Here is a tiny trained network, its code and every weight. The questions are about switching its units off for an input and a class, where a switched-off unit gives its printed mean instead of its output.

import numpy as np


def w(rows, s, z=0):
    codes = np.array(rows[::2]) - 128.0
    scale = np.full(codes.shape[1], s)
    scale[-1] = z or s
    return codes * scale


def norm(h):
    return h / np.sqrt((h * h).mean(-1, keepdims=True) + 1e-5)


def f(y):
    return y / 2 * (1 + np.tanh(0.7978845608 * (y + 0.044715 * y**3)))


def log_softmax(a):
    a = a - a.max(-1, keepdims=True)
    return a - np.log(np.exp(a).sum(-1, keepdims=True))


def net(x, mask):
    res = np.array(x, float).reshape(1, 3) / 4 @ E
    u = 0
    for l in range(4):
        y = f(norm(res) @ A[l][:, :-1].T + A[l][:, -1])
        res = res + np.where(mask[u : u + 4], y, B[l][:, -1]) @ B[l][:, :-1]
        u += 4
    return log_softmax(norm(res)[-1] @ U[:, :-1].T + U[:, -1])


A, B = {}, {}
E = w([
[193,202,61],'x0',
[8,181,79],'x1',
[133,219,183],'x2',
],0.0015)
A[0] = w([
[125,109,194,36],'0.n0',
[99,253,107,247],'0.n1',
[252,198,66,64],'0.n2',
[120,120,160,97],'0.n3',
],0.0016,0.0011)
B[0] = w([
[105,170,164,72],'0.n0',
[99,114,1,254],'0.n1',
[231,210,33,126],'0.n2',
[101,140,149,106],'0.n3',
],0.0016,0.0008)
A[1] = w([
[133,2,61,193],'1.n0',
[132,119,134,34],'1.n1',
[101,148,100,4],'1.n2',
[148,143,186,125],'1.n3',
],0.0029,0.0026)
B[1] = w([
[128,47,1,253],'1.n0',
[136,161,219,46],'1.n1',
[56,153,241,36],'1.n2',
[120,83,137,126],'1.n3',
],0.0029,0.0012)
A[2] = w([
[135,244,229,14],'2.n0',
[144,226,236,7],'2.n1',
[130,125,134,123],'2.n2',
[129,252,240,40],'2.n3',
],0.0044,0.0019)
B[2] = w([
[112,15,46,59],'2.n0',
[145,2,55,3],'2.n1',
[121,127,128,100],'2.n2',
[116,32,35,134],'2.n3',
],0.0047,0.00034)
A[3] = w([
[66,49,253,46],'3.n0',
[77,40,227,78],'3.n1',
[133,36,41,3],'3.n2',
[248,53,220,94],'3.n3',
],0.0053,0.0038)
B[3] = w([
[220,202,68,138],'3.n0',
[199,184,87,146],'3.n1',
[140,107,1,122],'3.n2',
[26,133,165,247],'3.n3',
],0.0074,0.0015)
U = w([
[1,124,225,255],'0',
[141,28,36,72],'1',
[242,233,146,62],'2',
],0.011,0.0016)

Each question gives the input, the list of numbers given to net, and the class t.
The units are the neurons (one row each of A and B). Each row of codes is followed by its name. A weight is (code - 128) times the scale printed after its matrix; where a second scale follows, it is the last column's (A, B and U).
mask holds one flag per neuron, layer by layer. A switched-off neuron (its flag False) gives its mean, the last column of its row in B, instead of its output. The means were averaged over made-up inputs and are rounded, as every weight is.
A unit's drop is (log p(t) with every unit on - log p(t) with that unit switched off) / (log p(t) with every unit on - log p(t) with every unit switched off).
The circuit of an input: a set's keep is (log p(t) with only the set's units on - log p(t) with every unit switched off) / (log p(t) with every unit on - log p(t) with every unit switched off). Starting from the 12 units with the biggest drops (on a tie, the unit counted first), units are removed one at a time, each time the one whose removal leaves the highest keep (on an exact tie, the one counted first), for as long as the keep stays at least 0.8.
circuit, biggest first: the units of the circuit, biggest drop first
unit that matters most: the unit with the biggest drop
top k neurons: the k neurons with the biggest drops, biggest first
top k neurons in layer l: the k neurons of layer l with the biggest drops, biggest first
input [6,-7,-6], class 0: top 3 neurons in layer 2 : 2.n3, 2.n0, 2.n1
input [-8,-7,-4], class 2: circuit, biggest first : 3.n0, 3.n1
input [-6,-2,6], class 1: unit that matters most : 1.n0
input [7,-7,4], class 0: circuit, biggest first : 3.n3, 3.n0, 3.n1
input [8,4,-6], class 2: top 2 neurons in layer 3 : 3.n3, 3.n2
input [6,2,8], class 1: circuit, biggest first : 1.n0, 2.n3, 2.n0
input [7,-2,-5], class 2: top 2 neurons : 2.n3, 2.n0
input [-8,-1,6], class 2: top 3 neurons : 3.n0, 3.n1, 0.n2
input [7,4,7], class 1: top 4 neurons : 2.n3, 1.n0, 2.n0, 2.n1
input [7,-8,3], class 0: top 3 neurons in layer 3 : 3.n3, 3.n0, 3.n1
input [-6,-7,-3], class 0: top 3 neurons : 3.n3, 1.n0, 1.n2
input [-8,6,-5], class 2: top 2 neurons in layer 2 : 2.n3, 2.n0
input [4,-8,-6], class 0: circuit, biggest first : 3.n3, 2.n3
input [1,-7,7], class 0: unit that matters most : 3.n3
input [2,-2,-1], class 0: top 2 neurons : 3.n0, 3.n1
input [6,-3,-4], class 2: top 4 neurons : 2.n3, 2.n0, 2.n1, 3.n2
input [-8,-7,-1], class 2: top 2 neurons in layer 3 : 3.n0, 3.n1
input [0,-5,6], class 1: top 2 neurons : 1.n0, 2.n3
input [-7,-6,4], class 2: top 3 neurons : 3.n0, 3.n1, 0.n2
input [-5,-3,2], class 2: top 2 neurons : 3.n0, 3.n1
